Here is a tiny trained network, its code and every weight. The questions are about switching its units off for an input and a target symbol, where a switched-off unit gives its printed mean instead of its output.

import numpy as np


def w(rows, s, z=0):
    codes = np.array(rows[::2]) - 128.0
    scale = np.full(codes.shape[1], s)
    scale[-1] = z or s
    return codes * scale


def f(y):
    return y / 2 * (1 + np.tanh(0.7978845608 * (y + 0.044715 * y**3)))


def softmax(a):
    e = np.exp(a - a.max(-1, keepdims=True))
    return e / e.sum(-1, keepdims=True)


def log_softmax(a):
    a = a - a.max(-1, keepdims=True)
    return a - np.log(np.exp(a).sum(-1, keepdims=True))


def net(x, mask):
    ids = ['αβγζθλμξπσφψ'.index(c) for c in x.split()]
    T = len(ids)
    res = E[ids] + P[:T]
    r = res
    for j in range(3):
        rows = slice(3 * j, 3 * j + 3)
        q, k, v = (r @ M[0][rows].T for M in (Q, K, V))
        z = softmax(np.where(np.tri(T) > 0, q @ k.T / 3**0.5, -1e9)) @ v
        o = O[0][rows]
        res = res + np.where(mask[j], z, o[:, -1]) @ o[:, :-1]
    y = f(res @ A[0][:, :-1].T + A[0][:, -1])
    res = res + np.where(mask[3:11], y, B[0][:, -1]) @ B[0][:, :-1]
    return log_softmax(res[-1] @ U[:, :-1].T + U[:, -1])


Q, K, V, O, A, B = {}, {}, {}, {}, {}, {}
E = w([
[130,174,136],'α',
[20,1,181],'β',
[129,217,171],'γ',
[141,132,115],'ζ',
[154,90,30],'θ',
[138,120,109],'λ',
[114,113,113],'μ',
[106,134,137],'ξ',
[72,139,193],'π',
[130,169,134],'σ',
[59,128,166],'φ',
[125,161,151],'ψ',
],0.014)
P = w([
[9,200,158],'0',
[196,139,114],'1',
[120,136,125],'2',
[183,60,201],'3',
[182,119,125],'4',
[80,139,137],'5',
],0.015)
Q[0] = w([
[209,198,141],'h0',
[158,27,108],'h0',
[186,11,77],'h0',
[97,107,106],'h1',
[178,44,165],'h1',
[193,162,27],'h1',
[122,24,84],'h2',
[231,50,174],'h2',
[156,163,167],'h2',
],0.012)
K[0] = w([
[112,166,242],'h0',
[118,10,114],'h0',
[129,9,121],'h0',
[202,137,54],'h1',
[94,187,54],'h1',
[179,234,161],'h1',
[138,95,152],'h2',
[35,197,184],'h2',
[103,138,171],'h2',
],0.014)
V[0] = w([
[159,200,125],'h0',
[117,81,108],'h0',
[149,107,170],'h0',
[210,184,165],'h1',
[134,142,92],'h1',
[150,85,99],'h1',
[73,163,176],'h2',
[94,174,255],'h2',
[72,114,94],'h2',
],0.011)
O[0] = w([
[116,95,71,140],'h0',
[85,156,149,103],'h0',
[98,141,57,124],'h0',
[208,71,2,96],'h1',
[77,103,68,111],'h1',
[86,169,157,73],'h1',
[104,129,166,233],'h2',
[186,186,232,253],'h2',
[18,141,118,161],'h2',
],0.0086,0.011)
A[0] = w([
[105,135,159,2],'n0',
[98,116,66,149],'n1',
[196,10,183,55],'n2',
[84,88,160,134],'n3',
[226,251,141,171],'n4',
[69,203,201,87],'n5',
[179,172,24,171],'n6',
[168,135,74,33],'n7',
],0.011,0.0097)
B[0] = w([
[159,163,175,137],'n0',
[184,167,98,135],'n1',
[151,58,47,143],'n2',
[172,212,82,161],'n3',
[82,105,159,237],'n4',
[131,51,64,253],'n5',
[86,206,163,147],'n6',
[2,79,36,126],'n7',
],0.01,0.019)
U = w([
[58,1,61,171],'α',
[119,194,167,54],'β',
[117,200,80,202],'γ',
[138,138,141,103],'ζ',
[184,164,113,194],'θ',
[83,124,136,2],'λ',
[177,166,116,202],'μ',
[141,147,122,103],'ξ',
[233,85,137,110],'π',
[132,102,139,16],'σ',
[124,151,130,73],'φ',
[154,134,128,91],'ψ',
],0.0091,0.0066)

Each question gives the input, a string of symbols that net reads in full, and the target symbol t.
The units are the heads (3 rows each of Q, K, V and O) and the neurons (one row each of A and B). Each row of codes is followed by its name. A weight is (code - 128) times the scale printed after its matrix; where a second scale follows, it is the last column's (O, A, B and U).
mask holds one flag per unit, heads first, then neurons. A switched-off unit (its flag False) gives its mean, the last column of its rows in O or B, instead of its output. The means were averaged over made-up inputs and are rounded, as every weight is.
A unit's drop is (log p(t) with every unit on - log p(t) with that unit switched off) / (log p(t) with every unit on - log p(t) with every unit switched off).
The circuit of an input: a set's keep is (log p(t) with only the set's units on - log p(t) with every unit switched off) / (log p(t) with every unit on - log p(t) with every unit switched off). Starting from all 11 units, units are removed one at a time, each time the one whose removal leaves the highest keep (on an exact tie, the one counted first), for as long as the keep stays at least 0.8.
circuit, biggest first: the units of the circuit, biggest drop first
unit that matters most: the unit with the biggest drop
k most important neurons: the k neurons with the biggest drops, biggest first
which heads matter: for each layer, one digit per head in row order, 1 if its drop is at least 0.15 and else 0, layers parted by /
input α ζ φ γ θ θ, target γ: unit that matters most -> n6
input σ θ φ γ θ π, target γ: circuit, biggest first -> (n5; h2; n1; n4)
input ψ θ π, target γ: circuit, biggest first -> (h2; n5; n1; n4)
input φ π α β ζ, target α: 4 most important neurons -> (n5; n4; n3; n6)
input φ ξ ξ θ μ φ, target γ: circuit, biggest first -> (n5; h2; n4; n1)
input ζ ξ θ α θ α, target γ: 3 most important neurons -> (n5; n6; n1)
input ξ ξ λ γ, target α: which heads matter -> 000
input β μ α γ, target α: circuit, biggest first -> (n5; h1)
input π θ γ σ, target α: circuit, biggest first -> (n5; n2; n4; h2)
input α γ σ γ θ ψ, target γ: 4 most important neurons -> (n5; n6; n1; n4)
input π ψ ξ ζ, target α: 2 most important neurons -> (n5; n2)
input γ φ θ θ γ φ, target γ: 3 most important neurons -> (n5; n1; n4)
input θ θ ξ, target γ: circuit, biggest first -> (h2; n5; n1; n6)
input γ ξ γ ψ, target α: circuit, biggest first -> (n2)
input ζ φ ξ α, target α: which heads matter -> 000
input ζ γ φ θ θ γ, target γ: 2 most important neurons -> (n5; n6)
input μ μ λ θ φ ξ, target γ: circuit, biggest first -> (h2; n5; n4)
input ζ γ γ σ θ γ, target γ: circuit, biggest first -> (h2; n6; n5; h1)
input β θ σ, target γ: circuit, biggest first -> (h2; n5; n6)
input π α γ α θ μ, target γ: unit that matters most -> h2
